Below are the code and all the weights of a small trained network. Each question names an input and a class and asks about switching units off, where a switched-off unit gives its printed mean instead of its output.

import numpy as np


def w(rows, s, z=0):
    codes = np.array(rows[::2]) - 128.0
    scale = np.full(codes.shape[1], s)
    scale[-1] = z or s
    return codes * scale


def f(y):
    return np.maximum(y, 0)


def log_softmax(a):
    a = a - a.max(-1, keepdims=True)
    return a - np.log(np.exp(a).sum(-1, keepdims=True))


def net(x, mask):
    res = np.array(x, float).reshape(1, 7) / 4 @ E
    y = f(res @ A[0][:, :-1].T + A[0][:, -1])
    res = res + np.where(mask, y, B[0][:, -1]) @ B[0][:, :-1]
    return log_softmax(res[-1] @ U[:, :-1].T + U[:, -1])


A, B = {}, {}
E = w([
[126,126,125,126],'x0',
[118,121,120,121],'x1',
[129,129,128,129],'x2',
[138,135,136,136],'x3',
[122,41,113,196],'x4',
[9,145,185,178],'x5',
[141,190,29,188],'x6',
],0.014)
A[0] = w([
[141,28,121,196,197],'neuron 1',
[99,11,165,143,119],'neuron 2',
[188,75,227,57,253],'neuron 3',
[189,93,145,216,150],'neuron 4',
[66,163,184,160,179],'neuron 5',
[144,102,250,144,151],'neuron 6',
],0.011,0.0056)
B[0] = w([
[159,6,140,207,223],'neuron 1',
[145,61,158,161,223],'neuron 2',
[127,100,76,7,251],'neuron 3',
[78,116,47,140,181],'neuron 4',
[60,133,195,153,214],'neuron 5',
[94,68,203,143,216],'neuron 6',
],0.011,0.015)
U = w([
[166,116,153,24,151],'0',
[14,118,162,74,87],'1',
[228,205,67,117,253],'2',
[32,246,120,189,96],'3',
[155,43,105,92,136],'4',
[132,69,203,146,65],'5',
[164,102,41,175,190],'6',
[36,126,82,221,89],'7',
],0.011,0.0047)

Each question gives the input, the list of numbers given to net, and the class t.
The units are the neurons (one row each of A and B). Each row of codes is followed by its name. A weight is (code - 128) times the scale printed after its matrix; where a second scale follows, it is the last column's (A, B and U).
mask holds one flag per neuron, in row order. A switched-off neuron (its flag False) gives its mean, the last column of its row in B, instead of its output. The means were averaged over made-up inputs and are rounded, as every weight is.
A unit's drop is (log p(t) with every unit on - log p(t) with that unit switched off) / (log p(t) with every unit on - log p(t) with every unit switched off).
The circuit of an input: a set's keep is (log p(t) with only the set's units on - log p(t) with every unit switched off) / (log p(t) with every unit on - log p(t) with every unit switched off). Starting from all 6 units, units are removed one at a time, each time the one whose removal leaves the highest keep (on an exact tie, the one counted first), for as long as the keep stays at least 0.8.
units of the circuit, in order: the units of the circuit, biggest drop first
most important unit: the unit with the biggest drop
k most important neurons: the k neurons with the biggest drops, biggest first
input [-7,-8,-6,2,0,-5,6], class 2: units of the circuit, in order : (neuron 1; neuron 6)
input [5,-8,-8,0,0,1,7], class 3: units of the circuit, in order : (neuron 1; neuron 2)
input [5,5,-1,-4,6,7,-1], class 5: most important unit : neuron 2
input [0,-2,8,1,3,-3,4], class 6: 3 most important neurons : (neuron 5; neuron 6; neuron 3)
input [6,5,8,-6,-6,1,6], class 3: units of the circuit, in order : (neuron 3; neuron 1)
input [5,-7,-4,-8,1,0,4], class 6: units of the circuit, in order : (neuron 5; neuron 6)
input [1,-8,2,5,0,3,5], class 3: 2 most important neurons : (neuron 1; neuron 2)
input [6,-7,1,6,-1,2,2], class 3: units of the circuit, in order : (neuron 1; neuron 3; neuron 2)
input [3,-8,-6,-2,-1,8,1], class 3: 2 most important neurons : (neuron 3; neuron 1)
input [-2,2,4,-3,1,-3,3], class 6: units of the circuit, in order : (neuron 3; neuron 6)
input [-7,-6,4,8,3,2,3], class 7: units of the circuit, in order : (neuron 3; neuron 4)
input [1,3,8,-2,2,-8,2], class 6: units of the circuit, in order : (neuron 6; neuron 3; neuron 4)
input [-7,-6,0,-4,-1,-7,4], class 2: units of the circuit, in order : (neuron 1; neuron 6)
input [-3,7,3,-5,-8,5,2], class 3: units of the circuit, in order : (neuron 3; neuron 1)
input [8,5,1,2,2,1,1], class 7: units of the circuit, in order : (neuron 3)
input [-4,3,8,7,-1,1,8], class 3: units of the circuit, in order : (neuron 1; neuron 2)
input [-8,-8,-2,0,4,0,2], class 6: 3 most important neurons : (neuron 5; neuron 6; neuron 1)
input [5,0,-6,3,-1,-1,-2], class 0: units of the circuit, in order : (neuron 1; neuron 5; neuron 2)
input [8,-1,3,3,-1,0,8], class 2: 3 most important neurons : (neuron 5; neuron 1; neuron 6)
input [-3,5,-8,-5,-5,0,6], class 2: most important unit : neuron 5
input [2,0,3,1,-1,-1,7], class 2: 4 most important neurons : (neuron 1; neuron 5; neuron 6; neuron 2)
input [-2,-6,-1,6,-3,3,1], class 3: 3 most important neurons : (neuron 3; neuron 1; neuron 2)
input [6,1,6,7,-2,0,-8], class 0: 3 most important neurons : (neuron 3; neuron 1; neuron 4)
input [-5,2,0,3,2,0,3], class 6: 2 most important neurons : (neuron 5; neuron 6)
input [3,1,-2,5,-3,5,1], class 3: 4 most important neurons : (neuron 3; neuron 1; neuron 2; neuron 6)
